Here is a tiny trained network, its code and every weight. The questions are about switching its units off for an input and a target symbol, where a switched-off unit gives its printed mean instead of its output.

import numpy as np


def w(rows, s, z=0):
    codes = np.array(rows[::2]) - 128.0
    scale = np.full(codes.shape[1], s)
    scale[-1] = z or s
    return codes * scale


def norm(h):
    return h / np.sqrt((h * h).mean(-1, keepdims=True) + 1e-5)


def f(y):
    return y / 2 * (1 + np.tanh(0.7978845608 * (y + 0.044715 * y**3)))


def softmax(a):
    e = np.exp(a - a.max(-1, keepdims=True))
    return e / e.sum(-1, keepdims=True)


def log_softmax(a):
    a = a - a.max(-1, keepdims=True)
    return a - np.log(np.exp(a).sum(-1, keepdims=True))


def net(x, mask):
    ids = ['αεζηλμπστφψω'.index(c) for c in x.split()]
    T = len(ids)
    res = E[ids] + P[:T]
    r = norm(res)
    for j in range(2):
        rows = slice(3 * j, 3 * j + 3)
        q, k, v = (r @ M[0][rows].T for M in (Q, K, V))
        z = softmax(np.where(np.tri(T) > 0, q @ k.T / 3**0.5, -1e9)) @ v
        o = O[0][rows]
        res = res + np.where(mask[j], z, o[:, -1]) @ o[:, :-1]
    y = f(norm(res) @ A[0][:, :-1].T + A[0][:, -1])
    res = res + np.where(mask[2:6], y, B[0][:, -1]) @ B[0][:, :-1]
    return log_softmax(norm(res)[-1] @ U[:, :-1].T + U[:, -1])


Q, K, V, O, A, B = {}, {}, {}, {}, {}, {}
E = w([
[121,115,113,163,134],'α',
[126,106,131,182,147],'ε',
[131,103,154,157,165],'ζ',
[108,137,117,142,138],'η',
[146,72,156,121,169],'λ',
[164,89,119,154,66],'μ',
[97,179,51,132,87],'π',
[134,139,113,179,169],'σ',
[143,123,128,7,99],'τ',
[153,113,127,188,162],'φ',
[97,207,117,85,176],'ψ',
[170,130,135,62,66],'ω',
],0.015)
P = w([
[61,100,146,120,128],'0',
[131,177,181,142,90],'1',
[172,92,131,172,200],'2',
[93,102,98,8,114],'3',
[188,170,177,151,116],'4',
[214,115,113,161,186],'5',
[75,91,136,53,136],'6',
],0.017)
Q[0] = w([
[112,117,113,88,180],'H0',
[114,28,6,137,173],'H0',
[143,125,106,131,171],'H0',
[191,203,252,153,41],'H1',
[115,37,149,117,86],'H1',
[88,104,167,111,75],'H1',
],0.022)
K[0] = w([
[165,159,145,84,143],'H0',
[255,199,96,120,129],'H0',
[148,155,84,119,119],'H0',
[4,59,73,77,36],'H1',
[146,84,72,120,162],'H1',
[134,94,15,141,82],'H1',
],0.023)
V[0] = w([
[151,131,72,133,83],'H0',
[132,68,124,251,54],'H0',
[161,54,113,99,62],'H0',
[112,131,123,121,140],'H1',
[132,127,89,124,117],'H1',
[184,150,151,115,141],'H1',
],0.026)
O[0] = w([
[156,111,66,163,89,92],'H0',
[122,5,159,206,80,77],'H0',
[182,81,117,85,52,2],'H0',
[149,100,128,108,119,149],'H1',
[141,123,127,80,118,106],'H1',
[69,161,167,170,120,101],'H1',
],0.02,0.0097)
A[0] = w([
[98,172,163,40,32,110],'N0',
[208,234,117,148,5,57],'N1',
[1,118,97,80,78,109],'N2',
[88,110,70,110,28,2],'N3',
],0.025,0.004)
B[0] = w([
[116,196,183,227,61,255],'N0',
[205,77,99,197,225,204],'N1',
[156,74,115,3,95,218],'N2',
[21,166,169,65,83,204],'N3',
],0.026,0.0057)
U = w([
[213,78,22,100,161,172],'α',
[123,131,67,239,131,179],'ε',
[86,101,164,113,189,25],'ζ',
[149,88,134,45,230,31],'η',
[116,105,253,60,147,1],'λ',
[143,71,160,117,95,99],'μ',
[79,100,66,50,39,225],'π',
[57,88,128,110,149,97],'σ',
[189,180,115,121,87,109],'τ',
[112,77,114,130,89,177],'φ',
[59,220,99,104,187,189],'ψ',
[130,194,203,139,21,120],'ω',
],0.012,0.005)

Each question gives the input, a string of symbols that net reads in full, and the target symbol t.
The units are the heads (3 rows each of Q, K, V and O) and the neurons (one row each of A and B). Each row of codes is followed by its name. A weight is (code - 128) times the scale printed after its matrix; where a second scale follows, it is the last column's (O, A, B and U).
mask holds one flag per unit, heads first, then neurons. A switched-off unit (its flag False) gives its mean, the last column of its rows in O or B, instead of its output. The means were averaged over made-up inputs and are rounded, as every weight is.
A unit's drop is (log p(t) with every unit on - log p(t) with that unit switched off) / (log p(t) with every unit on - log p(t) with every unit switched off).
The circuit of an input: a set's keep is (log p(t) with only the set's units on - log p(t) with every unit switched off) / (log p(t) with every unit on - log p(t) with every unit switched off). Starting from all 6 units, units are removed one at a time, each time the one whose removal leaves the highest keep (on an exact tie, the one counted first), for as long as the keep stays at least 0.8.
units of the circuit, in order: the units of the circuit, biggest drop first
most important unit: the unit with the biggest drop
top k neurons: the k neurons with the biggest drops, biggest first
heads that matter: for each layer, one digit per head in row order, 1 if its drop is at least 0.15 and else 0, layers parted by /
input η ψ π φ ζ, target η: most important unit -> H1
input τ π ε ζ τ ω, target α: units of the circuit, in order -> (H0, N1)
input ζ π ψ λ μ, target λ: heads that matter -> 10
input π π π ζ, target π: units of the circuit, in order -> (H1, H0, N3)
input ψ λ ψ ω, target ω: heads that matter -> 00
input ζ σ π π η λ, target ε: heads that matter -> 10
input φ π π ε, target π: heads that matter -> 01
input ζ μ π η, target π: heads that matter -> 00
input λ σ ε π φ η, target ε: top 2 neurons -> (N3, N2)
input ζ σ α ζ η ω ζ, target ω: units of the circuit, in order -> (N0, H0)
input π π τ ζ ω η τ, target ω: top 2 neurons -> (N0, N2)
input λ σ ψ φ ε ε π, target π: heads that matter -> 00
input φ ψ λ π π η, target ε: heads that matter -> 10
input ψ π μ α, target π: heads that matter -> 00
input η σ π ψ π, target η: units of the circuit, in order -> (H1, H0)
input λ ω η, target α: units of the circuit, in order -> (H0)
input ψ α μ λ ω π π, target ω: top 3 neurons -> (N0, N3, N1)
input π φ λ π σ φ ω, target ω: heads that matter -> 10
input π ψ π ψ ω, target α: heads that matter -> 00
input α π φ λ π λ η, target π: most important unit -> N2
input ω ω ε λ, target ω: heads that matter -> 10
input ε ω ω ψ, target ω: top 2 neurons -> (N0, N2)
input τ φ ψ λ η π ζ, target π: heads that matter -> 01
input η φ π μ ψ, target η: heads that matter -> 11
input λ π π π π ε, target ε: heads that matter -> 10
input ψ ψ λ π ω ε η, target ω: top 2 neurons -> (N0, N3)
input λ π π α ω λ, target α: most important unit -> N1
input λ π ε π ψ, target ω: units of the circuit, in order -> (H0, N0)
input π ψ π σ ζ, target α: heads that matter -> 01
